Below are the code and all the weights of a small trained network. Each question names an input and a target symbol and asks about switching units off, where a switched-off unit gives its printed mean instead of its output.

import numpy as np


def w(rows, s, z=0):
    codes = np.array(rows[::2]) - 128.0
    scale = np.full(codes.shape[1], s)
    scale[-1] = z or s
    return codes * scale


def norm(h):
    return h / np.sqrt((h * h).mean(-1, keepdims=True) + 1e-5)


def f(y):
    return np.maximum(y, 0)


def softmax(a):
    e = np.exp(a - a.max(-1, keepdims=True))
    return e / e.sum(-1, keepdims=True)


def log_softmax(a):
    a = a - a.max(-1, keepdims=True)
    return a - np.log(np.exp(a).sum(-1, keepdims=True))


def net(x, mask):
    ids = ['ζηθξπστψ'.index(c) for c in x.split()]
    T = len(ids)
    res = E[ids] + P[:T]
    r = norm(res)
    for j in range(2):
        rows = slice(3 * j, 3 * j + 3)
        q, k, v = (r @ M[0][rows].T for M in (Q, K, V))
        z = softmax(np.where(np.tri(T) > 0, q @ k.T / 3**0.5, -1e9)) @ v
        o = O[0][rows]
        res = res + np.where(mask[j], z, o[:, -1]) @ o[:, :-1]
    y = f(norm(res) @ A[0][:, :-1].T + A[0][:, -1])
    res = res + np.where(mask[2:18], y, B[0][:, -1]) @ B[0][:, :-1]
    return log_softmax(norm(res)[-1] @ U[:, :-1].T + U[:, -1])


Q, K, V, O, A, B = {}, {}, {}, {}, {}, {}
E = w([
[165,106,137,210,180],'ζ',
[219,173,123,107,116],'η',
[205,213,12,199,45],'θ',
[53,123,43,136,177],'ξ',
[171,137,172,162,48],'π',
[201,172,91,99,110],'σ',
[85,153,99,117,10],'τ',
[119,201,4,26,74],'ψ',
],0.019)
P = w([
[155,131,70,248,20],'0',
[175,34,51,201,29],'1',
[123,181,98,212,106],'2',
[157,10,94,119,95],'3',
[100,183,138,126,165],'4',
[130,32,126,55,158],'5',
[85,190,171,63,228],'6',
[140,49,208,2,212],'7',
],0.0085)
Q[0] = w([
[87,169,109,143,116],'head 0',
[120,225,167,137,123],'head 0',
[128,142,107,207,195],'head 0',
[254,199,138,160,134],'head 1',
[34,154,110,191,124],'head 1',
[176,34,97,123,120],'head 1',
],0.028)
K[0] = w([
[121,74,91,96,67],'head 0',
[137,8,156,25,140],'head 0',
[210,53,64,214,123],'head 0',
[168,48,144,39,224],'head 1',
[110,67,210,152,5],'head 1',
[130,246,166,198,192],'head 1',
],0.019)
V[0] = w([
[86,52,207,215,89],'head 0',
[245,157,181,187,209],'head 0',
[93,144,68,223,148],'head 0',
[53,114,1,152,145],'head 1',
[149,129,82,195,45],'head 1',
[132,79,137,183,224],'head 1',
],0.0094)
O[0] = w([
[254,82,86,123,206,48],'head 0',
[45,182,43,154,170,188],'head 0',
[168,241,153,130,165,176],'head 0',
[143,4,75,75,108,132],'head 1',
[3,101,170,59,137,255],'head 1',
[110,93,62,175,64,75],'head 1',
],0.0078,0.0068)
A[0] = w([
[74,133,160,122,154,36],'neuron 0',
[104,75,184,179,136,180],'neuron 1',
[100,136,110,163,136,40],'neuron 2',
[143,107,173,191,99,28],'neuron 3',
[177,152,83,194,81,48],'neuron 4',
[177,114,155,154,153,161],'neuron 5',
[96,153,93,151,165,104],'neuron 6',
[146,117,165,75,141,137],'neuron 7',
[127,133,178,68,161,167],'neuron 8',
[102,125,185,111,113,80],'neuron 9',
[119,63,152,249,200,44],'neuron 10',
[81,106,145,128,183,2],'neuron 11',
[126,80,116,111,234,157],'neuron 12',
[130,112,185,161,100,113],'neuron 13',
[115,115,111,81,149,36],'neuron 14',
[92,68,163,83,160,36],'neuron 15',
],0.019,0.0039)
B[0] = w([
[156,156,99,84,162,215],'neuron 0',
[188,201,108,135,113,167],'neuron 1',
[119,135,100,154,167,172],'neuron 2',
[91,146,124,70,192,136],'neuron 3',
[154,98,45,155,81,200],'neuron 4',
[83,97,149,94,169,172],'neuron 5',
[146,90,168,171,131,254],'neuron 6',
[131,167,119,130,171,194],'neuron 7',
[129,111,142,165,67,246],'neuron 8',
[93,92,99,97,133,219],'neuron 9',
[184,251,188,73,40,229],'neuron 10',
[162,66,147,146,102,167],'neuron 11',
[40,67,148,145,193,222],'neuron 12',
[141,86,152,183,112,158],'neuron 13',
[124,169,152,105,131,155],'neuron 14',
[101,157,167,176,168,172],'neuron 15',
],0.029,0.0066)
U = w([
[181,52,212,92,153,194],'ζ',
[231,226,167,181,46,99],'η',
[50,160,74,30,93,150],'θ',
[234,64,101,44,151,175],'ξ',
[89,254,63,205,224,59],'π',
[164,84,23,221,110,254],'σ',
[83,33,193,206,3,15],'τ',
[52,54,87,144,249,144],'ψ',
],0.0089,0.0037)

Each question gives the input, a string of symbols that net reads in full, and the target symbol t.
The units are the heads (3 rows each of Q, K, V and O) and the neurons (one row each of A and B). Each row of codes is followed by its name. A weight is (code - 128) times the scale printed after its matrix; where a second scale follows, it is the last column's (O, A, B and U).
mask holds one flag per unit, heads first, then neurons. A switched-off unit (its flag False) gives its mean, the last column of its rows in O or B, instead of its output. The means were averaged over made-up inputs and are rounded, as every weight is.
A unit's drop is (log p(t) with every unit on - log p(t) with that unit switched off) / (log p(t) with every unit on - log p(t) with every unit switched off).
The circuit of an input: a set's keep is (log p(t) with only the set's units on - log p(t) with every unit switched off) / (log p(t) with every unit on - log p(t) with every unit switched off). Starting from the 12 units with the biggest drops (on a tie, the unit counted first), units are removed one at a time, each time the one whose removal leaves the highest keep (on an exact tie, the one counted first), for as long as the keep stays at least 0.8.
circuit, biggest first: the units of the circuit, biggest drop first
k most important neurons: the k neurons with the biggest drops, biggest first
which heads matter: for each layer, one digit per head in row order, 1 if its drop is at least 0.15 and else 0, layers parted by /
drop when u is switched off: that unit's drop, to one decimal
input σ τ π σ, target ψ: circuit, biggest first => head 0; neuron 12
input σ ψ π σ η η, target π: 2 most important neurons => neuron 10; neuron 12
input θ ζ η σ, target π: which heads matter => 10
input σ ξ σ ζ ξ η σ θ, target σ: circuit, biggest first => neuron 4
input σ σ σ σ σ τ σ, target ζ: which heads matter => 11
input σ σ ξ θ τ ζ, target η: 2 most important neurons => neuron 10; neuron 1
input η π ζ ζ θ, target σ: which heads matter => 00
input θ ψ η, target τ: 2 most important neurons => neuron 8; neuron 10
input η σ σ ψ η ζ π, target σ: circuit, biggest first => head 1; neuron 4
input σ ξ π τ ζ σ η σ, target π: which heads matter => 11
input ζ σ ζ τ η, target ζ: circuit, biggest first => head 0; neuron 5
input η τ π, target ζ: circuit, biggest first => head 0; neuron 3
input σ σ σ π ψ π σ η, target θ: circuit, biggest first => head 0; neuron 6
input σ σ ζ η, target σ: circuit, biggest first => head 1; neuron 4
input σ η η, target π: circuit, biggest first => head 0; neuron 10; head 1; neuron 12
input σ ζ ξ ζ θ ζ ζ, target η: which heads matter => 01
input σ τ σ σ σ σ σ σ, target θ: which heads matter => 10
input ζ ζ ζ σ ξ σ, target ξ: which heads matter => 11
input ζ σ ζ, target ζ: 2 most important neurons => neuron 12; neuron 10
input σ η σ η σ σ τ, target τ: 3 most important neurons => neuron 8; neuron 10; neuron 9
input σ ξ ζ ζ σ η ξ η, target ξ: 2 most important neurons => neuron 12; neuron 10
input θ σ π ψ σ, target τ: 2 most important neurons => neuron 8; neuron 10
input ξ ψ ζ σ ζ, target ζ: 2 most important neurons => neuron 10; neuron 12
input η σ ζ σ θ ξ ψ η, target τ: 3 most important neurons => neuron 13; neuron 10; neuron 12
input ξ η τ η τ σ, target ζ: 4 most important neurons => neuron 5; neuron 10; neuron 7; neuron 8
input ψ ζ τ η, target ζ: drop when neuron 4 is switched off => 0.0
input ζ σ η, target θ: drop when neuron 0 is switched off => 0.1
